Each row is shifted at random along 5 fixed directions that mean nothing.
Known rows, with every step that occurs:
nire bigo dotom donipe sudeza minod gadur: 150 -125 -27 -198 0 218 -127 -76 73 -14 45 88 300 72 -14 -159 106 80 46
 40 -25 61 -8 294 -17 -99 -81 169 90 -95 -253 16 -15 274 60 -85 -110 10
 60 33 -126 151 -131 -31 -21 10
minod gadur sudeza bigo kopud: 243 45 -91 -55 209 -75 233 159 -44 -174 200 -43 127 -218 69 -129 -138
 -170 -322 317 321 -36 26 134 113 -78 110 191 -105 -38 39 -49 -13 -90
 245 194 -242 74 -4 136 108 -58 16 330 120 -2
donipe kopud dotom bigo minod gadur sudeza: -3 184 -174 -84 -51 -210 65 -200 25 40 -193 66 -278 185 83 31 -144 94 83
 -130 -310 150 -184 53 118 84 39 -43 153 32 296 3 -13 47 -28 -2 -49 -91
 98 -69 185 9 62 2 146 -12
donipe sudeza minod gadur nupum: -137 -252 64 86 -90 5 94 264 -243 149 -25 101 37 -173 -26 -170 43 -70
 -39 24 -6 30 -163 81 30 -26 103 -15 88 79 150 -198 -72 -19 108 -50 33
 27 95 112 14 3 175 -42 30 222
gadur kopud minod sudeza bigo dotom donipe: 45 -25 -336 -138 -192 -93 128 -242 -131 9 -155 134 16 97 -50 -67 52 230
 16 -65 -300 17 -365 89 52 50 -52 -256 192 85 195 184 -94 217 215 65 -74
 -23 111 36 -24 149 83 -145 82 -106
bigo dotom donipe kopud: -44 21 -16 -300 -239 289 -318 61 -49 103 -17 67 173 243 -232 -58 166 157
 154 -103 -346 102 -135 138 -56 91 47 -90 -56 129 -153 58 201 263 -114
 -177 363 43 246 89 94 213 -471 -478 123 -54
nupum kopud minod sudeza bigo: -44 104 -246 303 33 -292 193 82 -215 43 -109 59 31 -148 42 -58 -53 -78
 -137 6 -33 -189 -205 -130 82 159 66 -237 72 105 188 56 -118 -61 201 152
 -176 -4 67 91 193 -5 182 -213 90 53
nupum minod gadur sudeza: 68 325 -237 -85 121 -112 44 363 -35 -98 -145 -206 -167 155 -40 99 -73
 -66 -23 98 -30 -76 27 -246 111 179 -131 93 -29 -20 197 -31 48 24 27 90
 69 -1 161 43 312 59 -268 -97 170 -12
donipe kopud minod sudeza: 55 -323 230 332 212 -16 21 423 -105 92 126 94 280 -39 212 -164 -11 12
 -237 -84 -8 -210 -72 111 -44 -190 77 56 48 -83 174 6 -140 56 54 -86 73
 -39 -12 76 -250 5 315 343 22 357
donipe sudeza minod gadur: -27 -327 155 114 145 -62 -25 108 -103 187 -19 190 40 76 226 -38 20 -110
 -60 -120 -180 -82 -116 113 -54 -221 66 48 225 -78 95 -2 -196 218 -7 42
 47 -89 -54 -31 -137 64 377 226 45 364
kopud dotom donipe sudeza minod gadur nire bigo: -38 330 114 -74 -72 14 -6 193 143 25 -116 -161 259 91 18 -113 -168 102
 223 -111 -72 35 74 69 132 332 -101 248 184 -8 -302 -378 143 -103 110
 -202 -232 -31 200 -42 330 -58 -224 -124 33 -205
dotom donipe bigo minod sudeza: -76 -376 441 -56 -99 223 -300 203 -86 216 173 226 6 89 147 -278 -3 -25 5
 -99 -95 -27 -108 307 -178 -266 102 135 223 11 14 -177 133 -32 -207 -136
 86 -90 55 -10 -104 -33 320 93 37 158
bigo dotom donipe sudeza minod gadur nupum kopud: 278 177 -23 -40 146 -9 -59 327 118 -111 192 -69 -488 195 232 -48 -86 -88
 -136 68 54 -35 71 131 29 -178 -53 227 94 -191 31 -44 -37 156 8 140 -92
 -62 33 -48 -116 52 -75 257 176 78
nire dotom donipe sudeza bigo: 9 -40 75 -28 264 -80 -206 307 142 32 61 -8 514 59 170 -153 -81 -112 -23
 -89 27 -173 -55 162 2 -44 65 157 121 -80 -304 -138 -77 86 87 29 -189
 -70 -36 -5 77 1 -95 82 55 72
minod gadur kopud bigo dotom donipe: -76 239 380 -391 -407 397 -237 147 -7 87 109 -102 -119 218 -169 -212
 -163 112 213 -117 -170 143 45 220 39 347 67 187 121 174 -66 -424 537
 -291 -221 -351 193 12 461 -23 485 -102 -206 -317 134 -431
minod sudeza bigo dotom: 9 -17 164 -90 41 53 -63 193 -41 -27 182 -8 204 -110 97 -221 -119 -203
 -158 96 176 -147 -29 206 39 -25 162 145 79 39 -18 -195 125 -208 47 21
 -167 -15 75 55 196 -123 106 131 57 -36
minod sudeza bigo dotom donipe: 79 64 -114 -238 56 -51 -4 38 0 -140 47 -37 78 -92 54 -145 -84 -144 -179
 73 187 -128 -113 167 85 -26 50 94 65 15 -117 -74 24 -98 195 47 -233 8
 50 80 103 -67 -85 66 83 -94
sudeza minod gadur kopud: 49 194 27 -27 74 -80 39 312 -22 57 49 -56 -280 112 126 59 -199 -140 -31
 42 -35 -62 53 70 106 131 69 113 109 18 -5 -133 67 -82 28 123 33 -10 166
 -23 310 -48 106 92 151 -80
nupum gadur donipe sudeza: 118 -244 85 98 256 -45 -84 269 -26 7 43 58 170 176 165 -17 123 28 -144
 22 -177 -90 -36 -81 -114 -277 -81 64 92 -173 216 190 -230 444 3 56 172
 -100 -115 1 -242 203 6 229 94 355
gadur nire bigo dotom donipe: 141 109 250 -92 88 100 -120 575 150 -58 238 -74 451 -37 80 -175 -83 -11
 -85 195 201 -24 128 159 -14 21 -9 277 24 -42 -235 -103 113 -46 102 -68
 -154 -4 54 8 131 -5 -128 148 21 -81
dotom bigo kopud donipe sudeza minod: -59 -276 41 169 -191 103 -57 16 -287 14 126 199 417 -287 -116 -394 63 52
 -178 -29 265 9 -151 357 -3 3 206 -87 -94 180 -144 -107 77 -212 135 -158
 -131 111 108 246 16 -110 -24 -220 -15 -7
kopud bigo dotom donipe: -131 -24 372 -237 -297 296 -323 74 -99 124 100 55 147 160 -105 -234 -19
 60 106 -186 -153 36 -49 205 -50 151 144 20 107 199 -49 -181 334 -161
 -184 -320 174 -14 280 -5 309 -38 -95 -367 69 -191
sudeza bigo dotom donipe kopud minod: 61 80 -89 -14 -155 150 -95 -80 -59 -79 154 -37 401 -171 -139 -239 4 8
 -104 -35 145 -27 -32 279 98 130 113 -35 -117 106 -305 -138 150 -131 136
 -205 -74 119 224 156 151 -30 -388 -298 65 -216
bigo dotom donipe kopud nupum gadur nire sudeza minod: -275 21 158 269 -292 34 0 538 -176 159 65 -33 48 -248 -145 -301 -88 70
 35 23 202 38 -76 151 72 287 172 -124 16 201 -39 -385 169 -379 34 -174
 -79 62 196 112 334 -131 -84 -388 -47 -161
minod sudeza bigo dotom donipe kopud gadur: 103 -172 300 -16 15 144 -76 -20 35 17 229 44 167 -60 173 -289 -83 -53
 -181 -70 82 -55 -8 339 -14 -165 146 138 131 -57 -63 -195 47 -92 4 -152
 -114 -22 47 35 -69 -102 105 256 62 28
kopud donipe bigo minod: 182 254 -289 -129 232 -297 -122 -203 106 -166 -117 52 95 257 191 163 -21
 68 -67 -195 -203 -96 -48 -71 70 -47 -75 5 -49 -20 58 347 -191 297 119
 124 -46 -77 -66 -74 87 147 -174 -30 153 137
nupum kopud gadur nire minod sudeza bigo dotom: 220 115 119 179 93 150 72 378 33 -133 317 -138 285 -131 69 -274 -56 -34
 -223 256 311 -85 220 92 17 35 -47 239 -23 -98 -40 -136 109 -108 103 12
 -235 36 90 95 112 -21 -109 137 -5 -87
sudeza bigo minod gadur: -77 142 -581 -197 -98 -306 188 -446 -172 -19 -275 132 -42 -168 -117 109
 22 -116 -46 38 -98 63 -277 -56 159 164 36 -261 -8 198 76 191 -145 80
 256 193 -121 54 67 71 304 100 -29 -400 87 -41
nire minod sudeza bigo dotom donipe kopud: 74 -124 -298 -15 69 -90 37 -115 35 15 -35 142 253 -42 53 -89 75 36 -76
 43 -103 -26 -223 208 6 -127 1 -106 73 -50 -101 177 -181 305 204 84 -134
 4 -26 77 -170 156 -45 6 23 118
kopud donipe dotom bigo: 7 19 -238 -127 60 -188 -50 -212 -65 -44 -227 115 225 106 -23 4 105 127 5
 -188 -219 -50 -237 -52 51 60 -50 -98 95 61 28 213 -183 271 198 -88 19
 -35 9 65 8 137 -260 -261 95 146
minod gadur nire sudeza bigo dotom donipe kopud nupum: -186 61 129 -75 -208 -149 77 125 17 269 -179 150 -12 113 71 -65 -101 177
 261 -168 -434 153 -280 36 20 158 101 -108 295 110 193 -94 -29 86 38 14
 -105 -120 56 -121 207 58 236 -143 61 67
dotom donipe kopud bigo minod gadur nire: 82 45 -131 52 -7 -164 271 -26 -35 -126 -7 1 95 -321 1 -67 -83 15 -248 60
 181 68 -93 55 116 38 -75 63 -40 -11 -56 -112 -88 -60 341 -169 -123 92
 62 108 8 -33 -100 82 60 36
sudeza bigo dotom donipe: -21 220 -207 -340 -178 98 -129 -63 -78 -116 21 -77 245 -122 -235 -144 1
 -107 -33 64 151 -8 -75 145 119 229 100 -22 -101 197 -309 -118 213 -157
 147 -71 -83 112 233 154 391 -21 -496 -472 97 -317
kopud dotom bigo minod: 40 132 -482 -181 -107 -36 28 -252 -191 -217 -137 22 173 -135 -290 -100
 119 55 -124 30 156 35 -150 30 159 205 -2 -120 -206 193 9 159 29 -38 227
 -88 -66 117 155 222 189 71 -472 -503 22 -195
bigo kopud nupum gadur minod: 52 192 -223 165 104 -314 106 223 -128 -6 1 63 -479 184 113 91 -60 44
 -112 2 -130 -4 -75 -115 82 57 62 -154 -28 73 502 290 -136 103 9 257 89
 -83 -2 -50 160 102 91 -55 153 65
nire bigo kopud minod: 52 351 -670 161 142 -541 254 23 -47 -96 -213 66 389 -150 -19 128 -75 92
 -135 15 4 -58 -227 -102 216 307 67 -316 -230 183 106 396 -255 62 361
 255 -260 43 -17 61 295 106 -39 -265 57 -16
kopud donipe sudeza bigo dotom: -164 377 -245 -227 -160 -154 -152 -176 -10 -83 -187 -99 456 4 -104 -81
 -101 22 101 -237 -115 -55 -166 13 178 361 105 -97 -55 218 -149 -160 132
 -153 117 -75 -156 3 200 32 539 -71 -398 -457 118 -190
sudeza minod gadur nire bigo: -35 -177 266 208 8 -29 147 305 -83 237 39 171 265 -124 126 -92 -16 -40
 18 171 -63 40 -7 78 -48 3 25 52 269 6 -3 -47 -100 81 133 21 -110 -22 5
 -16 71 51 432 105 -35 150
nupum kopud dotom bigo minod sudeza: 45 -56 156 103 -96 169 -135 193 -152 18 161 97 -193 40 11 -297 -10 -8
 -118 47 99 -61 -26 162 -54 -16 74 61 81 49 173 -71 195 -160 -127 -69
 -32 -29 145 96 25 -52 84 -122 38 -68
dotom bigo kopud nupum gadur: 154 -143 232 228 115 78 13 397 -193 -88 345 105 -59 -212 17 -323 13 -149
 -368 175 460 -55 114 207 -7 -89 175 124 -198 54 229 53 38 -211 21 -35
 -30 53 -22 191 -38 -80 5 33 49 51
gadur nire dotom donipe bigo: 24 -181 534 90 84 297 -208 739 63 69 315 -47 715 -126 23 -359 -8 -3 -47
 126 235 -83 113 201 -104 -38 1 368 96 -77 -374 -400 165 -85 53 -276 -24
 21 81 110 -11 -38 -186 130 -24 26

Rows:
155 142 -38 -139 -88 15 103 -131 -4 -103 90 -26 -226 8 45 -84 -154 14
 -109 13 74 24 -21 229 131 92 -1 89 142 6 -45 -127 83 -95 154 -85 -113
 34 186 0 158 -60 -5 63 101 -254 -> sudeza minod gadur kopud bigo dotom donipe
-53 -110 107 217 -137 48 -107 216 -193 83 187 134 177 -127 -18 -366 6
 -47 -112 -65 145 -82 -123 203 -41 3 168 -62 -55 117 53 -147 84 -156 11
 -30 -68 19 65 130 59 -55 -54 -259 88 28 -> dotom donipe sudeza bigo kopud nupum minod
44 -245 22 198 -53 -2 214 24 -73 137 -14 179 493 -120 23 -128 95 218 -1
 44 -218 98 -196 92 -20 -64 15 -105 157 -33 146 66 -175 280 178 -26 -132
 -11 -8 26 -147 172 250 93 -63 205 -> donipe kopud minod gadur nire sudeza bigo dotom
71 106 -27 156 105 -91 146 174 -63 -91 66 -103 -326 -85 56 -144 -99 -63
 -133 77 146 -70 30 38 114 30 -16 100 49 -63 108 -177 -27 -100 153 -19
 -104 4 88 92 69 -69 -147 31 122 -40 -> dotom donipe kopud nupum gadur minod sudeza bigo
-156 -123 35 103 -111 150 -31 315 -112 55 2 -48 702 -289 -262 -314 141
 23 25 148 156 14 -86 46 -15 173 -65 4 33 48 -317 -325 55 18 195 -217
 -80 97 115 221 124 58 -423 -384 -44 -88 -> nupum gadur nire dotom donipe sudeza bigo
4 -384 31 283 71 39 63 170 -89 86 87 122 611 -242 48 -349 54 84 -167 -2
 125 -166 -196 262 -18 -86 45 -47 144 -38 -161 -89 -151 37 256 -137 -181
 39 16 167 -267 14 147 79 -77 110 -> nire dotom donipe kopud minod sudeza bigo
204 -184 463 -27 -161 531 -140 103 18 101 331 131 475 153 -24 -329 130
 313 100 127 -88 111 186 356 -141 -44 -92 297 158 -65 -266 -67 191 260 5
 -226 61 42 143 53 -162 180 -90 -13 -39 -17 -> sudeza minod gadur nire bigo kopud donipe dotom
39 -73 -186 333 76 -394 385 400 -175 59 -130 228 -124 -152 98 -70 -1 110
 -156 118 44 51 -273 -127 13 -9 -8 -152 73 26 564 251 -298 83 228 232
 -242 -61 -156 48 -95 80 394 92 1 281 -> dotom bigo kopud nupum minod gadur nire sudeza
62 -236 460 167 -33 243 -104 329 -121 104 350 134 -436 155 133 -364 -39
 72 -52 43 34 35 38 303 -96 -184 72 239 211 -74 371 -183 157 -79 -240
 -112 91 -115 71 6 -138 -49 203 197 63 75 -> donipe dotom bigo kopud nupum gadur minod sudeza
30 -295 510 330 21 226 -104 454 -130 124 324 76 61 -116 144 -434 -25
 -128 -181 16 211 -205 52 243 -111 -169 112 171 120 -60 49 -288 92 -179
 -31 -162 -6 -6 62 127 -160 -115 143 107 60 151 -> dotom donipe kopud nupum minod sudeza bigo
78 430 -409 209 139 -635 290 158 40 -115 -150 -46 -412 -81 254 58 -259
 -36 -200 -88 72 -58 -221 -131 191 96 17 -138 7 18 397 3 -235 -150 220
 216 -317 -78 -69 -36 172 -107 88 152 216 84 -> dotom donipe bigo kopud gadur nupum minod sudeza
46 18 258 136 -16 58 -128 264 -37 101 136 33 4 129 100 -240 -7 -3 18 -64
 -163 -55 -53 44 -55 -37 107 32 160 -14 87 -165 38 92 -22 -32 -38 -75 75
 14 4 33 -61 -93 153 69 -> gadur nupum kopud dotom donipe sudeza bigo
-112 87 -147 246 -66 -315 118 93 19 85 6 24 240 -311 100 -144 -213 41
 -95 -17 106 73 -172 172 151 160 202 -169 96 108 1 -191 -81 -282 144 -64
 -272 -13 98 -26 277 -168 176 23 2 -95 -> nire bigo dotom donipe kopud gadur minod
108 166 -28 -296 -59 163 -95 -23 28 -116 42 -41 30 148 -84 -162 10 81 20
 -68 -86 -33 -51 161 74 83 0 127 -54 28 -44 -30 133 83 98 -91 13 22 149
 95 74 76 -416 -207 137 -95 -> minod sudeza bigo dotom donipe kopud nupum
